Below are the code and all the weights of a small trained network. Each question names an input and a class and asks about switching units off, where a switched-off unit gives its printed mean instead of its output.

import numpy as np


def w(rows, s, z=0):
    codes = np.array(rows[::2]) - 128.0
    scale = np.full(codes.shape[1], s)
    scale[-1] = z or s
    return codes * scale


def f(y):
    return y / 2 * (1 + np.tanh(0.7978845608 * (y + 0.044715 * y**3)))


def log_softmax(a):
    a = a - a.max(-1, keepdims=True)
    return a - np.log(np.exp(a).sum(-1, keepdims=True))


def net(x, mask):
    res = np.array(x, float).reshape(1, 8) / 4 @ E
    y = f(res @ A[0][:, :-1].T + A[0][:, -1])
    res = res + np.where(mask, y, B[0][:, -1]) @ B[0][:, :-1]
    return log_softmax(res[-1] @ U[:, :-1].T + U[:, -1])


A, B = {}, {}
E = w([
[104,157,121,132,71,140,151,145,108,196],'x0',
[137,136,129,132,251,95,113,128,149,71],'x1',
[76,148,196,159,145,86,116,131,61,71],'x2',
[168,118,134,140,165,156,145,62,63,109],'x3',
[189,104,99,105,161,165,136,123,147,120],'x4',
[122,126,115,13,104,198,125,108,84,147],'x5',
[119,136,200,102,118,102,123,119,81,118],'x6',
[102,156,139,127,162,125,151,242,129,172],'x7',
],0.012)
A[0] = w([
[50,148,166,125,100,72,120,149,125,114,169],'neuron 0',
[162,114,42,137,172,180,147,147,241,145,178],'neuron 1',
[155,115,125,133,97,90,106,78,111,147,168],'neuron 2',
[129,89,148,123,124,140,100,31,90,64,148],'neuron 3',
[181,88,94,148,104,185,113,72,179,129,232],'neuron 4',
[144,135,125,104,99,250,133,114,92,152,183],'neuron 5',
[69,155,156,141,90,91,132,172,82,189,197],'neuron 6',
[114,61,152,111,139,74,121,110,86,59,255],'neuron 7',
[138,148,171,166,163,89,134,132,159,54,149],'neuron 8',
[81,153,206,152,181,28,121,140,120,127,220],'neuron 9',
[98,150,143,124,102,154,166,132,92,162,204],'neuron 10',
[56,181,183,167,138,102,87,171,110,128,179],'neuron 11',
[126,108,175,110,213,93,93,139,64,51,175],'neuron 12',
[136,138,59,125,141,148,121,165,194,89,140],'neuron 13',
[23,146,160,138,106,90,118,131,164,153,177],'neuron 14',
],0.012,0.0048)
B[0] = w([
[191,92,72,135,73,205,81,124,188,95,202],'neuron 0',
[84,54,146,107,160,45,9,194,91,132,228],'neuron 1',
[98,173,148,159,77,106,157,127,154,92,167],'neuron 2',
[114,156,149,127,111,137,144,74,83,76,207],'neuron 3',
[42,151,176,104,100,46,105,110,123,109,215],'neuron 4',
[70,221,147,24,102,141,120,167,79,176,217],'neuron 5',
[147,125,92,123,87,141,129,174,171,135,216],'neuron 6',
[153,137,129,160,161,161,147,91,122,92,207],'neuron 7',
[168,129,145,202,149,95,119,136,96,171,208],'neuron 8',
[220,111,113,211,131,133,191,121,160,164,248],'neuron 9',
[157,133,105,125,103,176,166,165,124,174,184],'neuron 10',
[128,113,122,158,119,132,143,133,203,88,222],'neuron 11',
[198,133,132,147,211,153,124,81,90,139,236],'neuron 12',
[131,70,113,143,167,118,55,172,118,108,179],'neuron 13',
[148,98,89,123,92,147,123,148,196,122,200],'neuron 14',
],0.012,0.018)
U = w([
[113,168,123,90,92,138,178,166,83,254,69],'0',
[187,122,142,202,170,117,180,112,107,156,153],'1',
[109,70,131,143,141,62,66,156,98,143,247],'2',
[148,140,134,101,153,198,140,89,61,105,5],'3',
[150,101,76,158,58,162,145,147,190,123,147],'4',
[103,152,166,149,68,87,165,83,96,86,66],'5',
],0.012,0.002)

Each question gives the input, the list of numbers given to net, and the class t.
The units are the neurons (one row each of A and B). Each row of codes is followed by its name. A weight is (code - 128) times the scale printed after its matrix; where a second scale follows, it is the last column's (A, B and U).
mask holds one flag per neuron, in row order. A switched-off neuron (its flag False) gives its mean, the last column of its row in B, instead of its output. The means were averaged over made-up inputs and are rounded, as every weight is.
A unit's drop is (log p(t) with every unit on - log p(t) with that unit switched off) / (log p(t) with every unit on - log p(t) with every unit switched off).
The circuit of an input: a set's keep is (log p(t) with only the set's units on - log p(t) with every unit switched off) / (log p(t) with every unit on - log p(t) with every unit switched off). Starting from the 12 units with the biggest drops (on a tie, the unit counted first), units are removed one at a time, each time the one whose removal leaves the highest keep (on an exact tie, the one counted first), for as long as the keep stays at least 0.8.
circuit, biggest first: the units of the circuit, biggest drop first
unit that matters most: the unit with the biggest drop
k most important neurons: the k neurons with the biggest drops, biggest first
drop of u: that unit's drop, to one decimal
input [4,8,3,3,-8,-4,8,0], class 1: unit that matters most	neuron 12
input [-3,3,1,3,4,1,-3,-7], class 5: circuit, biggest first	neuron 4; neuron 3
input [-1,-8,-2,3,0,4,4,-6], class 5: 4 most important neurons	neuron 3; neuron 4; neuron 2; neuron 6
input [2,-8,5,-6,5,7,7,6], class 4: 2 most important neurons	neuron 0; neuron 6
input [2,2,0,6,6,8,-6,-4], class 5: 2 most important neurons	neuron 4; neuron 3
input [-4,4,1,-7,-4,-2,-1,3], class 4: 2 most important neurons	neuron 0; neuron 14
input [2,1,6,1,0,5,8,1], class 1: 3 most important neurons	neuron 12; neuron 9; neuron 7
input [-6,-4,-2,8,2,-1,8,-6], class 5: 2 most important neurons	neuron 4; neuron 2
input [-8,-2,-4,8,2,-7,8,-8], class 5: 2 most important neurons	neuron 3; neuron 4
input [-1,8,6,1,7,6,-7,1], class 2: 3 most important neurons	neuron 1; neuron 9; neuron 13
input [4,1,4,-1,1,2,4,-8], class 5: 2 most important neurons	neuron 2; neuron 3
input [4,5,-1,7,-8,5,-4,-4], class 3: 2 most important neurons	neuron 11; neuron 1
input [4,-1,2,2,-2,5,5,-8], class 5: 3 most important neurons	neuron 2; neuron 3; neuron 12
input [2,3,-6,0,-2,-5,4,2], class 2: most important neuron	neuron 12
input [1,-5,6,-8,5,6,-8,2], class 0: drop of neuron 5	0.1
input [7,-2,-3,4,1,-2,-5,1], class 0: drop of neuron 11	0.1
input [-1,4,-4,-1,8,-6,4,8], class 2: drop of neuron 1	0.9
